Below are the code and all the weights of a small trained network. Each question names an input and a class and asks about switching units off, where a switched-off unit gives its printed mean instead of its output.

import numpy as np


def w(rows, s, z=0):
    codes = np.array(rows[::2]) - 128.0
    scale = np.full(codes.shape[1], s)
    scale[-1] = z or s
    return codes * scale


def f(y):
    return np.maximum(y, 0)


def log_softmax(a):
    a = a - a.max(-1, keepdims=True)
    return a - np.log(np.exp(a).sum(-1, keepdims=True))


def net(x, mask):
    res = np.array(x, float).reshape(1, 5) / 4 @ E
    y = f(res @ A[0][:, :-1].T + A[0][:, -1])
    res = res + np.where(mask, y, B[0][:, -1]) @ B[0][:, :-1]
    return log_softmax(res[-1] @ U[:, :-1].T + U[:, -1])


A, B = {}, {}
E = w([
[187,183,178,121,102,160,211],'x0',
[122,155,6,109,81,158,160],'x1',
[70,196,86,141,156,174,153],'x2',
[104,123,156,168,56,160,153],'x3',
[131,157,172,160,63,89,117],'x4',
],0.012)
A[0] = w([
[122,160,114,121,86,60,128,160],'N1',
[148,237,180,167,116,165,170,160],'N2',
[121,104,58,148,144,161,145,132],'N3',
[116,254,121,137,164,151,120,203],'N4',
[200,66,107,77,113,68,89,129],'N5',
[156,224,178,139,122,183,213,150],'N6',
[75,174,79,110,209,143,85,116],'N7',
[156,175,82,78,84,177,180,53],'N8',
[162,21,92,105,100,88,52,110],'N9',
[108,115,186,170,88,67,137,1],'N10',
[122,127,143,211,28,97,152,138],'N11',
[114,108,72,107,173,214,179,155],'N12',
[138,21,214,144,199,101,77,180],'N13',
[99,110,61,129,151,164,136,134],'N14',
[133,201,194,175,71,114,180,167],'N15',
[131,156,86,55,231,122,151,136],'N16',
[153,150,191,159,157,119,168,49],'N17',
[127,51,176,144,196,56,137,157],'N18',
[148,156,138,104,143,115,173,94],'N19',
[107,71,204,147,149,85,13,190],'N20',
[201,74,194,105,142,59,131,109],'N21',
],0.0096,0.0045)
B[0] = w([
[141,164,91,110,131,129,124,161],'N1',
[165,170,136,197,135,130,184,216],'N2',
[53,137,138,121,107,183,128,181],'N3',
[164,151,159,116,113,91,152,198],'N4',
[123,72,61,121,209,129,164,197],'N5',
[137,160,123,229,164,130,160,227],'N6',
[91,163,126,77,101,62,120,205],'N7',
[129,122,189,124,123,156,118,189],'N8',
[111,103,100,152,172,177,137,207],'N9',
[112,160,167,158,107,196,117,171],'N10',
[128,148,142,78,110,140,125,202],'N11',
[105,121,208,124,103,172,108,206],'N12',
[84,88,140,166,153,156,54,255],'N13',
[48,159,154,115,114,147,99,188],'N14',
[106,202,125,142,103,135,200,221],'N15',
[149,187,145,88,23,159,153,207],'N16',
[109,136,119,164,117,155,125,170],'N17',
[106,96,137,120,153,140,76,216],'N18',
[126,120,109,153,125,145,157,152],'N19',
[155,80,183,167,179,153,9,252],'N20',
[109,106,73,154,153,148,100,216],'N21',
],0.011,0.013)
U = w([
[66,164,126,6,44,103,111,196],'0',
[124,51,147,143,103,31,155,3],'1',
[127,43,136,155,210,94,48,197],'2',
[219,191,177,144,87,101,255,206],'3',
[154,103,131,129,130,60,140,14],'4',
[73,127,78,202,188,150,208,123],'5',
[106,91,223,162,122,217,85,134],'6',
[204,17,63,71,160,168,171,90],'7',
],0.0077,0.0038)

Each question gives the input, the list of numbers given to net, and the class t.
The units are the neurons (one row each of A and B). Each row of codes is followed by its name. A weight is (code - 128) times the scale printed after its matrix; where a second scale follows, it is the last column's (A, B and U).
mask holds one flag per neuron, in row order. A switched-off neuron (its flag False) gives its mean, the last column of its row in B, instead of its output. The means were averaged over made-up inputs and are rounded, as every weight is.
A unit's drop is (log p(t) with every unit on - log p(t) with that unit switched off) / (log p(t) with every unit on - log p(t) with every unit switched off).
The circuit of an input: a set's keep is (log p(t) with only the set's units on - log p(t) with every unit switched off) / (log p(t) with every unit on - log p(t) with every unit switched off). Starting from the 12 units with the biggest drops (on a tie, the unit counted first), units are removed one at a time, each time the one whose removal leaves the highest keep (on an exact tie, the one counted first), for as long as the keep stays at least 0.8.
units of the circuit, in order: the units of the circuit, biggest drop first
unit that matters most: the unit with the biggest drop
k most important neurons: the k neurons with the biggest drops, biggest first
drop of u: that unit's drop, to one decimal
input [7,7,-3,0,-5], class 3: 2 most important neurons : [N20; N13]
input [-2,-1,1,6,4], class 3: unit that matters most : N13
input [5,-7,5,-7,7], class 3: units of the circuit, in order : [N2; N15]
input [-3,-2,3,-4,8], class 2: 2 most important neurons : [N16; N12]
input [-4,7,-4,2,0], class 5: 2 most important neurons : [N20; N9]
input [-4,-4,8,-6,3], class 0: 2 most important neurons : [N7; N16]
input [3,-2,-1,-8,-5], class 0: 2 most important neurons : [N16; N20]
input [-7,4,-1,-8,-4], class 0: 2 most important neurons : [N16; N7]
input [4,8,5,1,-6], class 6: 2 most important neurons : [N12; N8]
input [-8,-1,5,-1,4], class 2: drop of N15 : 0.1
input [4,0,-5,-6,-5], class 7: drop of N20 : 0.2
input [-4,1,2,6,-2], class 0: drop of N20 : 0.3
